Below are the code and all the weights of a small trained network. Each question names an input and a class and asks about switching units off, where a switched-off unit gives its printed mean instead of its output.

import numpy as np


def w(rows, s, z=0):
    codes = np.array(rows[::2]) - 128.0
    scale = np.full(codes.shape[1], s)
    scale[-1] = z or s
    return codes * scale


def norm(h):
    return h / np.sqrt((h * h).mean(-1, keepdims=True) + 1e-5)


def f(y):
    return y / 2 * (1 + np.tanh(0.7978845608 * (y + 0.044715 * y**3)))


def log_softmax(a):
    a = a - a.max(-1, keepdims=True)
    return a - np.log(np.exp(a).sum(-1, keepdims=True))


def net(x, mask):
    res = np.array(x, float).reshape(1, 7) / 4 @ E
    u = 0
    for l in range(2):
        y = f(norm(res) @ A[l][:, :-1].T + A[l][:, -1])
        res = res + np.where(mask[u : u + 6], y, B[l][:, -1]) @ B[l][:, :-1]
        u += 6
    return log_softmax(norm(res)[-1] @ U[:, :-1].T + U[:, -1])


A, B = {}, {}
E = w([
[131,132,130,128,130,121,137,127,129,137,118],'x0',
[143,124,135,115,121,120,125,126,126,122,121],'x1',
[118,126,133,124,128,126,129,136,134,117,135],'x2',
[148,190,126,211,183,60,71,199,50,54,95],'x3',
[127,121,121,132,121,119,129,125,136,124,124],'x4',
[160,138,84,135,121,219,187,196,135,40,20],'x5',
[108,185,214,203,4,116,148,158,89,149,171],'x6',
],0.014)
A[0] = w([
[172,123,100,123,200,77,94,95,119,139,154,2],'L0N0',
[127,77,91,88,229,73,123,132,144,136,144,150],'L0N1',
[151,132,119,173,207,31,74,187,74,103,127,100],'L0N2',
[139,109,62,102,186,224,165,155,168,51,1,92],'L0N3',
[154,148,153,183,61,238,166,166,157,67,39,41],'L0N4',
[148,129,133,112,52,236,202,163,177,136,86,132],'L0N5',
],0.0092,0.0079)
B[0] = w([
[48,156,158,83,139,118,48,60,193,118,67,147],'L0N0',
[98,177,52,62,127,128,83,83,131,149,75,207],'L0N1',
[50,161,143,171,143,165,105,36,129,67,3,214],'L0N2',
[229,34,209,208,205,225,81,124,181,108,127,253],'L0N3',
[35,252,2,63,106,17,204,132,19,145,164,202],'L0N4',
[24,35,157,74,53,167,148,36,146,142,127,221],'L0N5',
],0.0091,0.012)
A[1] = w([
[147,69,117,40,131,183,121,80,230,167,171,5],'L1N0',
[128,125,50,50,153,150,74,90,157,181,83,78],'L1N1',
[130,98,170,102,52,172,159,147,187,211,179,162],'L1N2',
[130,184,174,237,79,75,121,140,85,65,123,124],'L1N3',
[142,136,75,96,250,111,75,159,125,90,111,182],'L1N4',
[138,140,65,162,168,115,165,201,56,55,97,85],'L1N5',
],0.011,0.0034)
B[1] = w([
[122,108,120,99,188,100,120,206,74,185,116,246],'L1N0',
[92,176,108,96,112,95,164,200,106,122,138,229],'L1N1',
[205,200,114,186,120,117,101,94,172,55,147,223],'L1N2',
[107,53,133,73,170,130,129,156,147,205,143,223],'L1N3',
[140,167,149,178,8,133,166,88,134,103,168,221],'L1N4',
[194,164,116,114,132,78,128,182,109,115,162,171],'L1N5',
],0.016,0.011)
U = w([
[126,189,85,66,146,60,163,241,54,154,144,217],'0',
[230,170,168,185,126,106,83,87,205,137,199,90],'1',
[61,217,120,110,128,106,58,68,143,100,57,110],'2',
[76,26,250,161,193,90,62,130,123,216,128,108],'3',
[175,17,126,84,203,211,139,151,136,149,112,137],'4',
[67,105,126,105,37,171,213,37,106,106,164,165],'5',
[233,138,138,240,162,168,127,141,119,41,101,2],'6',
],0.019,0.003)

Each question gives the input, the list of numbers given to net, and the class t.
The units are the neurons (one row each of A and B). Each row of codes is followed by its name. A weight is (code - 128) times the scale printed after its matrix; where a second scale follows, it is the last column's (A, B and U).
mask holds one flag per neuron, layer by layer. A switched-off neuron (its flag False) gives its mean, the last column of its row in B, instead of its output. The means were averaged over made-up inputs and are rounded, as every weight is.
A unit's drop is (log p(t) with every unit on - log p(t) with that unit switched off) / (log p(t) with every unit on - log p(t) with every unit switched off).
The circuit of an input: a set's keep is (log p(t) with only the set's units on - log p(t) with every unit switched off) / (log p(t) with every unit on - log p(t) with every unit switched off). Starting from all 12 units, units are removed one at a time, each time the one whose removal leaves the highest keep (on an exact tie, the one counted first), for as long as the keep stays at least 0.8.
circuit, biggest first: the units of the circuit, biggest drop first
most important unit: the unit with the biggest drop
top k neurons: the k neurons with the biggest drops, biggest first
top k neurons in layer l: the k neurons of layer l with the biggest drops, biggest first
drop when u is switched off: that unit's drop, to one decimal
input [1,7,2,7,1,7,2], class 0: most important unit	L0N4
input [0,6,-3,3,6,0,8], class 3: top 2 neurons	L1N3, L1N1
input [4,7,-1,-8,2,0,-6], class 0: top 2 neurons	L1N1, L1N0
input [-7,-7,-2,1,1,3,-6], class 6: circuit, biggest first	L0N3, L1N4
input [-5,2,3,8,-7,-1,-8], class 2: top 3 neurons	L0N1, L0N2, L0N0
input [7,0,1,-2,-8,-8,1], class 1: circuit, biggest first	L1N2, L0N2
input [-7,5,6,8,-4,1,-6], class 6: top 3 neurons	L0N3, L0N5, L0N4
input [5,4,-5,7,-4,-1,2], class 3: top 2 neurons	L1N3, L0N4
input [-3,2,-2,2,-4,1,-8], class 6: top 2 neurons in layer 0	L0N3, L0N5
input [-7,3,-5,1,-3,-4,-8], class 2: top 3 neurons	L0N0, L1N4, L0N1
input [-2,-7,-8,2,7,6,-8], class 6: top 3 neurons	L0N3, L1N4, L1N3
input [-8,-6,4,-7,-3,0,-3], class 0: top 2 neurons in layer 1	L1N0, L1N1
input [3,-3,2,0,5,6,-2], class 4: top 4 neurons	L0N3, L0N5, L1N2, L0N2
input [2,-3,7,-2,-5,1,-1], class 4: circuit, biggest first	L0N3
input [2,-4,-6,0,1,6,3], class 5: top 2 neurons in layer 1	L1N0, L1N1
input [-2,-4,-4,0,0,-1,1], class 1: top 4 neurons	L0N2, L0N1, L0N4, L1N2
input [-2,-6,1,-8,4,-5,1], class 1: top 2 neurons	L1N2, L0N1
input [-7,-1,0,3,0,-2,1], class 3: top 2 neurons	L1N3, L0N1
input [-8,-6,8,-6,-3,-1,-8], class 0: drop when L1N1 is switched off	0.4
input [5,8,1,-2,7,0,8], class 1: circuit, biggest first	L1N2
input [-4,0,0,3,5,7,-8], class 6: drop when L1N4 is switched off	0.1
input [6,-7,4,-7,-4,-1,-2], class 0: drop when L1N0 is switched off	0.3
input [6,6,1,6,2,-3,0], class 2: top 2 neurons in layer 0	L0N2, L0N3
